Below are the code and all the weights of a small trained network. Each question names an input and a target symbol and asks about switching units off, where a switched-off unit gives its printed mean instead of its output.

import numpy as np


def w(rows, s, z=0):
    codes = np.array(rows[::2]) - 128.0
    scale = np.full(codes.shape[1], s)
    scale[-1] = z or s
    return codes * scale


def f(y):
    return np.maximum(y, 0)


def softmax(a):
    e = np.exp(a - a.max(-1, keepdims=True))
    return e / e.sum(-1, keepdims=True)


def log_softmax(a):
    a = a - a.max(-1, keepdims=True)
    return a - np.log(np.exp(a).sum(-1, keepdims=True))


def net(x, mask):
    ids = ['ΔΘΣΨαβγεηλμξπτφω'.index(c) for c in x.split()]
    T = len(ids)
    res = E[ids] + P[:T]
    u = 0
    for l in range(3):
        r = res
        for j in range(2):
            rows = slice(2 * j, 2 * j + 2)
            q, k, v = (r @ M[l][rows].T for M in (Q, K, V))
            z = softmax(np.where(np.tri(T) > 0, q @ k.T / 2**0.5, -1e9)) @ v
            o = O[l][rows]
            res = res + np.where(mask[u + j], z, o[:, -1]) @ o[:, :-1]
        u += 2
        y = f(res @ A[l][:, :-1].T + A[l][:, -1])
        res = res + np.where(mask[u : u + 4], y, B[l][:, -1]) @ B[l][:, :-1]
        u += 4
    return log_softmax(res[-1] @ U[:, :-1].T + U[:, -1])


Q, K, V, O, A, B = {}, {}, {}, {}, {}, {}
E = w([
[201,112,99,143,86,69,120],'Δ',
[74,127,59,176,83,162,121],'Θ',
[35,177,254,123,151,138,142],'Σ',
[115,102,54,181,73,105,147],'Ψ',
[131,212,178,102,221,217,17],'α',
[164,111,79,84,202,176,118],'β',
[115,231,180,68,105,176,221],'γ',
[142,70,84,86,210,122,166],'ε',
[206,120,59,166,130,125,187],'η',
[87,56,96,93,126,102,90],'λ',
[217,138,95,91,144,139,66],'μ',
[182,179,69,166,74,138,86],'ξ',
[87,114,99,133,85,121,65],'π',
[87,71,84,163,123,101,185],'τ',
[197,186,227,242,160,82,197],'φ',
[89,104,49,95,148,149,78],'ω',
],0.0067)
P = w([
[168,65,109,71,114,90,116],'0',
[114,234,78,229,113,244,105],'1',
[122,193,103,192,134,222,119],'2',
[117,190,108,191,137,228,117],'3',
[124,184,117,182,149,229,127],'4',
[114,184,112,190,158,239,130],'5',
[120,191,106,191,153,226,130],'6',
[117,185,116,188,150,244,137],'7',
[113,183,104,190,154,239,142],'8',
[113,184,106,185,153,242,145],'9',
[110,179,107,198,149,241,139],'10',
[119,178,113,197,148,254,144],'11',
[112,177,107,179,158,234,146],'12',
[105,157,106,192,147,236,152],'13',
],0.0042)
Q[0] = w([
[143,91,144,68,157,97,143],'0.h0',
[142,88,141,62,158,96,137],'0.h0',
[82,54,64,83,13,72,161],'0.h1',
[77,63,71,87,2,69,170],'0.h1',
],0.0087)
K[0] = w([
[63,190,126,243,186,207,137],'0.h0',
[68,190,120,253,173,204,149],'0.h0',
[233,77,8,82,180,173,6],'0.h1',
[239,89,18,82,200,179,9],'0.h1',
],0.0059)
V[0] = w([
[145,195,129,206,131,217,159],'0.h0',
[207,66,128,80,150,2,167],'0.h0',
[215,152,90,125,80,100,23],'0.h1',
[106,129,113,167,22,68,153],'0.h1',
],0.0069)
O[0] = w([
[172,242,67,223,92,216,150,253],'0.h0',
[220,39,172,63,164,35,165,1],'0.h0',
[231,139,143,68,57,102,6,106],'0.h1',
[110,66,115,246,2,40,147,91],'0.h1',
],0.0053,0.0028)
A[0] = w([
[128,94,1,159,67,122,114,255],'0.n0',
[62,79,191,111,107,75,104,173],'0.n1',
[161,89,95,146,165,118,189,192],'0.n2',
[205,85,157,87,124,46,127,164],'0.n3',
],0.0084,0.0045)
B[0] = w([
[158,49,41,158,76,141,95,255],'0.n0',
[8,2,192,127,140,63,89,132],'0.n1',
[179,60,95,152,158,104,186,158],'0.n2',
[228,63,165,102,130,74,124,138],'0.n3',
],0.0064,0.007)
Q[1] = w([
[119,239,255,186,215,149,161],'1.h0',
[178,89,30,227,71,135,218],'1.h0',
[78,235,211,152,116,167,170],'1.h1',
[224,18,10,156,65,132,123],'1.h1',
],0.0091)
K[1] = w([
[151,212,156,212,189,155,150],'1.h0',
[160,79,192,97,110,1,211],'1.h0',
[70,191,125,180,164,240,158],'1.h1',
[173,85,166,54,138,24,135],'1.h1',
],0.0092)
V[1] = w([
[121,134,157,32,237,163,118],'1.h0',
[38,96,108,181,159,117,216],'1.h0',
[51,103,127,108,113,116,1],'1.h1',
[193,104,137,120,115,72,139],'1.h1',
],0.0078)
O[1] = w([
[127,114,130,36,246,209,90,90],'1.h0',
[200,127,106,239,200,114,217,76],'1.h0',
[45,49,160,255,175,151,50,111],'1.h1',
[152,72,150,78,104,85,137,254],'1.h1',
],0.0073,0.005)
A[1] = w([
[36,175,253,115,229,189,119,205],'1.n0',
[138,103,7,99,127,164,121,252],'1.n1',
[66,81,141,196,180,161,34,191],'1.n2',
[118,202,205,105,83,143,199,252],'1.n3',
],0.0062,0.0035)
B[1] = w([
[108,162,165,166,33,92,3,182],'1.n0',
[244,177,26,39,149,223,67,255],'1.n1',
[118,140,158,216,177,216,42,203],'1.n2',
[122,248,250,107,89,68,121,176],'1.n3',
],0.0048,0.0089)
Q[2] = w([
[98,173,231,159,191,78,173],'2.h0',
[59,203,224,109,132,104,138],'2.h0',
[83,150,220,80,97,60,163],'2.h1',
[17,184,254,162,149,102,126],'2.h1',
],0.007)
K[2] = w([
[108,215,131,243,124,120,223],'2.h0',
[51,220,162,170,120,139,169],'2.h0',
[129,214,124,159,111,147,254],'2.h1',
[83,221,118,157,174,197,146],'2.h1',
],0.0061)
V[2] = w([
[78,167,140,105,91,200,50],'2.h0',
[119,96,228,120,75,27,119],'2.h0',
[167,144,2,141,78,163,121],'2.h1',
[142,112,138,72,227,163,133],'2.h1',
],0.0086)
O[2] = w([
[44,117,20,106,118,215,121,252],'2.h0',
[60,29,233,111,71,80,129,167],'2.h0',
[172,94,47,104,142,24,11,223],'2.h1',
[206,121,186,81,160,254,130,119],'2.h1',
],0.0069,0.0043)
A[2] = w([
[22,112,153,172,46,90,119,57],'2.n0',
[181,188,66,73,107,170,164,121],'2.n1',
[156,161,89,136,217,194,55,247],'2.n2',
[126,94,253,92,123,158,201,50],'2.n3',
],0.0068,0.0013)
B[2] = w([
[58,97,154,76,228,99,198,199],'2.n0',
[91,167,145,73,184,83,223,224],'2.n1',
[205,43,169,132,193,81,127,255],'2.n2',
[210,89,2,186,11,194,187,171],'2.n3',
],0.0056,0.02)
U = w([
[174,154,184,105,84,97,59,209],'Δ',
[131,127,214,56,180,129,127,132],'Θ',
[40,138,199,143,169,161,147,182],'Σ',
[95,107,54,110,131,163,162,4],'Ψ',
[160,98,195,182,147,155,1,203],'α',
[137,125,140,187,186,132,176,82],'β',
[110,205,101,50,84,123,188,197],'γ',
[121,118,204,138,188,69,138,101],'ε',
[106,105,134,102,113,123,187,65],'η',
[124,104,120,199,92,177,136,74],'λ',
[71,114,92,54,121,97,98,115],'μ',
[116,143,112,92,52,175,82,208],'ξ',
[185,138,127,132,85,160,142,93],'π',
[158,123,87,112,155,84,139,51],'τ',
[191,157,189,236,104,92,149,181],'φ',
[138,108,48,211,88,112,100,111],'ω',
],0.0055,0.0046)

Each question gives the input, a string of symbols that net reads in full, and the target symbol t.
The units are the heads (2 rows each of Q, K, V and O) and the neurons (one row each of A and B). Each row of codes is followed by its name. A weight is (code - 128) times the scale printed after its matrix; where a second scale follows, it is the last column's (O, A, B and U).
mask holds one flag per unit, layer by layer, with each layer's heads first. A switched-off unit (its flag False) gives its mean, the last column of its rows in O or B, instead of its output. The means were averaged over made-up inputs and are rounded, as every weight is.
A unit's drop is (log p(t) with every unit on - log p(t) with that unit switched off) / (log p(t) with every unit on - log p(t) with every unit switched off).
unit that matters most: the unit with the biggest drop
k most important neurons: the k neurons with the biggest drops, biggest first
top k neurons in layer l: the k neurons of layer l with the biggest drops, biggest first
heads that matter: for each layer, one digit per head in row order, 1 if its drop is at least 0.15 and else 0, layers parted by /
input φ Θ ξ β ξ, target γ: unit that matters most -> 0.h0
input ω Σ μ α α, target α: heads that matter -> 00 / 11 / 00
input φ Θ Θ Σ β ξ ε β, target γ: heads that matter -> 10 / 01 / 00
input ξ φ Δ η Σ α γ Ψ, target μ: 2 most important neurons -> [2.n0 0.n3]
input β μ Θ β γ γ Θ α Σ Δ π ε τ, target Θ: heads that matter -> 11 / 10 / 01
input μ β ε Σ π Σ ε β Θ γ, target γ: top 3 neurons in layer 1 -> [1.n3 1.n2 1.n0]
input ω φ ξ, target α: heads that matter -> 10 / 01 / 00
input φ λ φ γ Ψ, target γ: top 2 neurons in layer 2 -> [2.n2 2.n1]
input λ ξ Ψ Ψ π β ε τ Σ β ξ μ Ψ, target λ: top 2 neurons in layer 0 -> [0.n1 0.n3]
input Δ η ω β ξ τ γ ε, target η: 4 most important neurons -> [2.n3 0.n3 2.n0 0.n1]
input λ Σ β φ γ μ ω ξ β μ ξ ω ω η, target λ: 3 most important neurons -> [2.n3 0.n1 0.n3]
input ξ γ π π Δ γ ξ Θ ξ β Σ φ, target φ: heads that matter -> 01 / 10 / 10
input ε β ξ φ Θ ω μ Δ ξ ξ β ξ, target π: 4 most important neurons -> [2.n3 0.n3 0.n1 0.n0]
input ξ Ψ α, target α: unit that matters most -> 0.n0
input λ β ω γ ω ω, target λ: heads that matter -> 10 / 01 / 11
input τ λ ξ φ γ Σ Ψ, target φ: 2 most important neurons -> [0.n1 0.n2]
input φ Σ β φ α Θ ε η η μ, target γ: 2 most important neurons -> [0.n0 1.n1]
input Σ Θ Θ, target β: top 2 neurons in layer 0 -> [0.n0 0.n1]
input η ε Θ μ τ ξ β λ ξ, target Δ: top 2 neurons in layer 0 -> [0.n3 0.n2]
input λ ξ φ τ γ, target γ: 3 most important neurons -> [2.n2 1.n3 1.n2]
input Θ η ε Σ Σ φ Θ π ω ε Ψ γ Ψ, target ω: heads that matter -> 00 / 10 / 01
input α β γ Δ ξ Θ ω Θ ε ω α λ β, target Ψ: unit that matters most -> 2.h0
input ξ Ψ ε ω ξ φ φ η Θ β, target μ: top 2 neurons in layer 0 -> [0.n3 0.n0]
input Σ μ ξ ξ, target β: top 2 neurons in layer 2 -> [2.n2 2.n1]
input ε α μ Θ Θ Ψ τ ω μ ε α τ Θ, target π: heads that matter -> 10 / 11 / 11
input λ π Θ η β α ε Σ φ ξ γ ε Δ, target λ: 2 most important neurons -> [2.n3 0.n1]
input Δ Ψ η Ψ ξ ω α μ β ω λ, target η: top neuron in layer 1 -> [1.n1]
